Each row is followed by its class.
[ 482   -1  180  223   39 -458  466 -371    4   19 -164  -62   13  463
   75  605  264 -159 -149 -398  191  526 -249   98   52 -121  120  268
  145  246  110    0  279 -307 -256  303   74] : zom
[ 271  397 -434  170   27 -449  458  204  -72  121  155   30 -317   66
  -35  452 -192  102 -175 -205   -9 -278 -313   -6 -112 -151  -71 -167
 -267  171    8   45  -86 -378 -166  347 -247] : sepuv
[-216 -204  -19 -205  235   40  -61  -45  157  -55   47  386    7 -158
 -287  166  111  330   -7    6  126 -292  250   65   71  -62  203 -101
  125 -272  328   82 -404  -18  203   23  120] : Veveg
[ 120 -561   44   -9   40  193  -54  511  157   61    5  207  549   54
 -149 -232  158  171  101   11  431 -148  166  233  289   48   57  150
  513  187  287  -21   80  371  145 -265  105] : vus
[ -82 -148   -3  -62 -316  223  -75 -182   84   -1   46  118  200  185
  136    4  -20  214   14  -21   86  -48 -207  181   11  -91 -326   30
   15  166  285  120 -196  109  384  125  151] : gom
[ 114  156   54   86  354 -261  -48  135  193 -377   94  -24  -38  -15
 -211   79  248 -181  109  260 -139 -123  218  -92 -122 -197   12  173
  -60 -618 -326  131 -209 -202 -260  -54  -64] : Veveg
[ 174  103  -92 -102 -127   33  109 -457   28  180  -78 -525   64 -171
   86   81  210 -257 -118 -163  -36  480  124   66  188 -132   34  246
 -143  231 -128   33  -91 -189 -222  232  -31] : tel
[-284   32 -475 -144 -153  196  135 -545  245  -42   75  -50 -293  106
  -97   -6  -89  212 -186  180  -52   84 -258  158 -162   59 -227 -170
  -43   76  272  119 -106  242  -92 -286   18] : sepuv
[ 170 -197   45 -409   -5 -165   85  182   53  565  285   34 -274   10
   -9  -22 -377  167  -44   97   60 -435 -546   50  131  -95  161 -114
   19  463 -108  170  401   61 -314 -173   96] : nak
[  96  237 -387  341  185  103  152  552   28   84 -339 -479 -136  236
   14   -5 -522 -203  -82   67 -111  170    8 -110 -209  -58  173 -161
  -33  -41 -187 -266  221  -44 -436  146 -188] : fiku
[-387  157 -130   62 -142  188 -234   75 -117   45 -359  137  204  -80
  432 -236 -269  337  -16  -65  154  -80  114  -51 -371  -40 -183 -167
  -68    4  268  103   60  271  512  148   24] : fiku
[-128  310 -405  122  -93   28  314  526   70  109 -128    6  243 -213
  114 -355 -265   67   73   64  -81 -222  -58   82  -38  -38  211  -30
   27  139  317  -18  295 -138 -136 -168   78] : nak
[ 128  187 -303  107  -76   32   -3  363  165  -58  -56    2  152   -6
   69 -348  -57  -65  157 -180 -129  174 -163  151  102  100  153  -60
  133   78  439 -192   74  -37  142  -67  135] : resak
[ -72 -400   57 -168  294 -267  204  152 -328 -118  419  290  287  215
  315  111  221  255 -170 -119  215 -287 -426  177   57   46 -107  167
   43  294 -129  264   79  259  180  106  131] : tel
[-415   17  108  129 -268    9 -159 -294  223 -135 -173 -339  -24 -338
   -2 -382  339   86 -272 -118  -29  419 -114   35 -222   -9 -126   -6
  111    3  209   32 -279  -22   36 -168 -192] : fiku
[  48  207 -158  478 -297   -7  156  144 -352  -17 -114 -395  227 -308
 -197 -146   41  -77 -211   57 -201   67  475 -219 -118   79   94  162
 -270    0 -148  -53  190  267 -195   86 -405] : nak
[  67 -127  -27 -301  309  130 -222   -4  298  144 -370 -150 -407  303
  -33   -2 -309   -5  -41  513  -67 -320  -47  -37  -10 -412   15   23
  -78 -501   51   67 -156    4 -152 -329  -88] : resak
[-112 -125   53 -149  262  -95 -154  -34  545   15  -55  -81 -113   21
 -123  -93   46   -8   75  145  167  213 -153   54 -122 -384   64  -22
   81 -404   63  304 -338 -196 -252  -32  -71] : zom
[-258  240 -225  133 -260  215 -155  -37  201  293 -341 -249  -89 -367
  129 -447 -174  -49  -36   33 -344   54   -8  -29 -396   41   -7 -364
  -39  275  126   55 -138  149   68 -301 -101] : tel
[-184 -181  -90 -370  171 -194   20 -105  544  -31  -89  221  263  -39
  216 -392   83  197    3  221   75  209 -403   48 -130 -140    7   40
  317 -120  378  110  200 -453  434 -141  190] : dok
[ 138  -91   12 -334   59   60 -136 -251 -172  283 -137   19 -136  110
  120  -30 -173   97  -69   14  154 -195 -325   18 -370   10 -277  111
  -33  245  108  312  192  281  -20 -135    1] : tel
[  50 -311  122 -362  239 -196   65  -39 -111  165  131  -65 -157  519
  572   40 -294  171 -248  -29   63  -11 -899  -41 -126 -167 -171  -13
 -167   53  -63   74  181  -90  168  115 -111] : resak
[-361  108 -504  181 -100 -216   94  -27  126 -234   97   11 -216 -114
  -23 -132  -15  230 -322   31 -468  209 -243 -148 -265  101  -20 -501
  -89  -22 -161  -99 -192   78  224   36 -193] : fiku
[ 311 -256  231 -218  236  -25 -158  117 -269  211  -76 -113  166  102
  431  253  202  284 -277 -329  199 -288  145  -48  164  -66  -87  396
 -201  -69   80  134  212  286  131  188  -97] : nak
[-365 -141 -188  208 -512  105   52  438   -1 -226   41 -102   44 -335
   78  -56  -76 -216 -128  -70 -204   86 -219  -29 -243  -41   76 -287
  206  802 -500  -46  -23   89  187  317  108] : Veveg
[  53  -65 -130   21 -107 -179  148  112  -68 -161  194  269   86   -1
   16 -154  144   57  172  -15  -83   89  -31 -124   78  195  190  -18
  426   62  225  -63  388 -250  -17 -128  111] : Veveg
[   1  179  294   54   35  172  -74 -149  -69   87  -92  208 -202 -344
 -296  234   61  -24  194  -52  -31 -658  732   34   31  -26  -11  -18
 -162 -175 -113  179 -305 -109 -106  -64   73] : fiku
[-133  -54 -150  -49  -66  -58  136  -30  -66   67  168  121 -252  120
  187   41 -319  -47 -119  -77 -258 -317  -21    3 -249   26   89 -108
 -114  280  -99  -21  244  184 -224  161    1] : tel
[  82 -156  270  121  184 -167    0   67 -305 -155  217  341  501  366
 -251  286  197  210  274  -27  259 -446  175  -74 -221  296 -194   83
  107 -308  222  257 -171  408  211    5   15] : fiku
[  15  -58  282  -86 -409  361 -280  208   62  387 -264  -12   -1 -219
  325 -134 -338   98   37   91  108 -230  -69   12  223 -104  134  -28
  -26  379  182  -40  156   43  181 -130  138] : sepuv
[-253  188 -122  251 -198   -2  -35  199  237   68 -215 -276   17 -234
  -65  405  -17   76 -207 -329   94 -104   47  -97   50 -161 -144 -231
  -75   43  -59  -21 -392   28 -165   36 -136] : zom
[ 311 -303   81  -55  -29  169 -139  288  -12   10   83  174  -36  396
  216  153 -389   14 -142  165 -123 -406 -271   88  173 -235  250   61
  -18  365   43 -221   38  108  174  202  101] : Veveg
[-128   49  -13  160    3 -184   53 -365   -8 -200 -140  -11 -184  220
  275  100  141  225 -163 -120   48  422 -181  -58 -249 -250 -292 -364
  166  -97  129  -27 -120 -193  198  316  -13] : nak
[-272  -26  -25  329 -524  204  -75  -60 -138 -115 -145 -133   97 -116
  -59 -156   90 -152 -113 -336  -31  267 -284   13 -131   91   56  -59
  402  586  376 -233 -332  -21  -12 -217 -192] : gom
[ -71    6  -47   91 -167 -255   59  509  180  -38  -17 -250 -124 -481
 -145  -57  -25  -90 -118  129 -211 -238  -54 -240 -171 -267  -29  -73
  243    9  -34  -50  -66 -466 -530  180  -82] : nak
[ 221  -37  113 -315  236 -256   28  -27 -506   31  488   61 -136 -293
  -15  -11  310  255 -123 -144   74 -580   74  -73  247  391  -26  241
  -96  132 -479  168  199  -21    0 -290 -113] : zom
[ 217  192  -92  105   96 -226  306  -61  124  105  -33  299 -142 -145
 -233  715  284  120   12 -452  116 -173  348   38 -252  -34  -50  171
  -68 -226    4  120 -231 -107 -135   68  -62] : vus
[ 274 -152 -113  -83  258   13  111  302  122   53 -201 -246 -132  249
   66   48 -322 -122  -13  380  -86 -168 -226  -66  -46 -330  175   74
  106 -161   76  -18  -92 -384 -367   44  -38] : nak
[   1 -124  -54  -53   78   97 -113  213   21   98 -253 -187  -62   76
  603 -154 -257 -139   32 -301  -46  333   34  -11   81 -157  179 -113
  154  106  -65 -249  302  -96    2  245  153] : vus
[ 269   -1  -11 -141  271 -207  347  189  -55 -290  300  501 -196   45
 -153  620  544   -2  345 -170  101 -183  283  107  262   28   30  155
  131 -340 -275  -58  -76 -327  400    8  302] : zom
[ 213    2 -136  266 -105  266    7  205  -73   61 -261   -7  175  291
  144  -85 -415  152   -6  -67  148  112   83  125  406  -25  583 -197
  -44  138  431 -192  -33  266  -30   89   13] : fiku
[ 127  241 -297 -231   63 -126  266   99 -180  246  153  128 -282   92
   27 -265 -544  355   76  173  -17 -620  -71   11 -182  188   64 -176
 -295  -35 -233  272  457   52  -28 -194  -87] : sepuv
[ 139  -53   -4 -136   84  -70    0 -166 -383  114  104    4  -87  230
  384   64 -230  171 -233 -169    4  -85 -391  -23 -151   -2 -346  -17
 -337  197 -135   61  298  184  310  259  -66] : vus
[ -96 -143   81  -77   33 -137   87 -327  -56    8  -15  -27 -110 -194
 -157  -26  445  150   -9  -93 -109 -260  464 -147 -299  394  -12  119
  260 -180    9  159   77  -29  131 -434 -156] : tel
[ -25 -100 -184   42  240   59   64  428   16 -143  -56  -93 -127 -127
  107  141  156   86 -121 -425  255   52  154   87  547 -120  119  172
  210 -100 -184 -166  365 -167 -122 -147   82] : dok
[ -73  -48   20 -262   65 -233  -16   -3 -251  -63  535  290 -118 -158
   51  249  301  174  -29  -16 -265 -398 -338 -184 -327  445 -276   -7
  -70  123  -98   68  154  133  569  -88  113] : gom
[-163  100 -185  161  -17 -112   20  391  223  -66  -37 -411 -347 -424
  -70   26 -100 -245 -112   47 -424  126  -57 -244  -89 -129  261 -178
  -41  -62 -394  -68   98 -298 -336  122  -33] : dok
[ 197 -107   70  -91   77  -72   61 -192  -63   21  129 -260  -73  155
  169   73  111 -154  -61  363 -224  132   22   29  134 -259   93  127
  -36  -44 -256 -237   27  117   -7   -4  127] : Veveg
[ 192 -318 -177 -346  267  -34  -38   62 -425  -50   87  -64 -228 -163
  156   64  192  230 -373  -85  -45 -293 -306  -16   75  -66  -55  364
    0  106 -262   25   96   87  333 -279  -92] : resak
[ 164  -30 -271 -348  393  -41  141  276 -207  143  175  280 -362  390
  136   53 -299  180   10  237  117 -274   97  -40   89   95  200   11
 -209 -212 -488 -125  477  264   82 -168 -149] : fiku
[  58   82  -57   76 -155 -118  283   19   93  130  277  219 -466   66
 -268  172   -7  240  147   29 -152 -415  186   70  -90  181   41  -41
   -6 -118   -6  152  262  -72  -59 -147   29] : sepuv
[ 324   58  172  -89   62 -116   35 -107 -126   23   32 -182 -204 -283
  -13  183   11  -74 -272   48 -103 -497 -243   89  -85 -441 -143  220
 -366  157 -259  221 -284 -155 -168  118  -58] : dok
[-204  -68  232  345 -110  102  114  -74  146  -32 -670 -152   87   68
  286  625  234 -253 -189 -256  348  550    0   11  -89 -412  188  -37
   64  252   69    6 -262    7  166  212  -18] : nak
[ 396   97   80 -334  393 -187   56 -342  335  -64    8 -327 -408  215
   13  126  306 -505  105  -20 -131  397 -252 -101 -532  -31  -23  161
  188 -192 -108   20  369 -186 -447 -270   -1] : gom
[ -38   59 -134    5 -203  122  -47 -129  303  240 -107    3 -315  247
   33  200 -238  257 -355  190 -122  144 -353    9   71 -310  -32 -229
 -497  -47  107   34 -276  102  154  191 -284] : gom
[  25   69 -112 -138   36   79  135  518 -275  168  339  237   78 -101
 -188   65  -94  251  162 -189   37 -509  154 -134 -180  448   24 -142
   68  210 -150   70  220  -16   82  180  -35] : tel
[-387  -33 -183  272 -291   42   42  -54   62  -12 -116 -102  120 -107
  -83  -55 -113  201 -313 -126  193  171 -113   85 -188   -4 -110   72
 -203  106  205  227 -204  205  -23  194 -265] : gom
[ 149 -249  406 -443  174  202 -297 -378 -167  394 -257   33  166   27
  203 -125   76  293   25 -158  289 -412  164   23  -38  -25 -114   62
  129   25  441  232  -78  162  213 -244   15] : nak
[ 258   85  206  108 -241  169   60    3  -29  114 -133  -90 -191  214
   -2 -111 -292 -251  -48  367 -165  168   27   30  194 -400  345   86
 -281   98 -403 -185   19 -156 -195  125 -213] : gom
[ 271 -100  335  102   -2  243  -83 -250   52  619 -121 -201 -111  271
  -47  427  -91  -13    7 -286  369  158  -50  258  536 -320 -244  169
   16  440 -182  263   99 -255 -327  199  125] : tel
[-183 -240    2  175 -299   26  175  287  364  136 -253  -12 -128 -178
  -94 -201  -86  104  -77  422  -74 -212 -222  124  109 -182  -90 -196
   14   88   96  204   40  -60  223 -323   70] : tel
[ 254 -258  216   26 -120  -70  387   97 -156  209  117  -98  245  357
  -94   -6 -142  -28   19 -133  347 -254 -274   93   63  226 -135  119
  325  556   36  124  496 -201 -322  -51  -21] : gom
[ 365    2  414  105   25 -143   99 -192 -172  -62 -114  -78 -211  309
  154  616   84 -387  -53  -71   65   17  -47  -63  227 -137  286  371
  -73   98 -246 -218  -45 -380  -74   19  -88] : gom
[  34   12 -184  381  463 -452  378  163  108 -203   61  363  -75   78
 -215  631  431  232   89 -319  143  -40  286   50  -93  229   11  -58
   49 -665  188   50 -347  -19  164 -104  -21] : vus
[  60 -152  131  -38  195  -29  -44  -38  484 -243    5 -260 -361  235
 -179   27  -17 -162 -172  391 -138  208 -378   55  -52 -716  170   46
   42 -227 -264  174 -141 -386 -417  150  -58] : gom
[ 376  150  248   10   35 -163  182 -227 -141 -156   40 -123 -249   -7
 -267  194  289 -358  298   85  -46 -111  215   19   42 -136  177  334
  315  -90 -127 -101  -48 -587 -229 -210   88] : vus
[  75  -32 -223   71   32  -71  258  -95 -159   36  272 -150  116 -128
  -37  145  153  -24 -157   16   19  138 -104   40   71   61  -42  235
 -270  134 -263  197  -25  104 -150   26 -137] : nak
[  41   36 -174 -147  -26 -108  117  295  -20  -62  309  214  181 -160
   11  316  181 -322  178 -228 -113 -120 -109  -63 -316 -111 -153  152
   34  122  -62 -147  -25   99  125   74   31] : sepuv
[ 332 -104  168  -28   45 -207  243 -439   31  -71  178 -234  -66 -114
 -217  334  319 -150 -205  135   41 -205    0   14    1 -450 -131  203
  -29  143 -136  246  -65 -318 -232  109  -81] : Veveg
[ -48   36 -329 -216   -7   89  -25  817   32  321 -131  295  203   -4
   97 -184 -433   34  245  -16  280 -357 -236  220  173 -272  118  -40
  163  353   16  -76   38   29  305  -70  160] : gom
[ 326  -83  377 -232 -149   33  -11 -311   35   15 -272 -277   -2  282
  233   99 -183 -446  -25   54  -85 -156 -213    3  -62 -290   19  230
 -147  218  106    1   -8 -286  -31  185  -17] : sepuv
[-237   66  -43  134  143 -240  143 -214  -11 -290  241   21 -546 -181
 -482  445  726 -129  137  209 -186  129  299 -103  -99  472  191  104
  150 -380 -280   45  -77  129   97 -592   50] : Veveg
[ 263  -46  486 -105 -119  -82 -138 -116 -171  260  -66  -36 -115  392
  162  120 -171 -270  114  176 -133 -400    2  -41   63 -183  329   22
   -1  317   71 -169  -14   12   88   33  -31] : vus
[-314 -360  -64 -287 -230  -12 -155 -432  130 -238   40   17  -87  185
  195 -322 -123  252 -330  132   27    5 -547  -65 -536  -34    7 -183
  208  279   24  156   -4  374  214 -265 -183] : Veveg
[-117  217  -13  352 -332   79   72  328  249   54 -387   13  271 -228
 -170 -387    7  -75  259   87   15   16  373  -79  -73   50  171 -370
  257   16  397   62   67   -1 -125 -204  -36] : resak
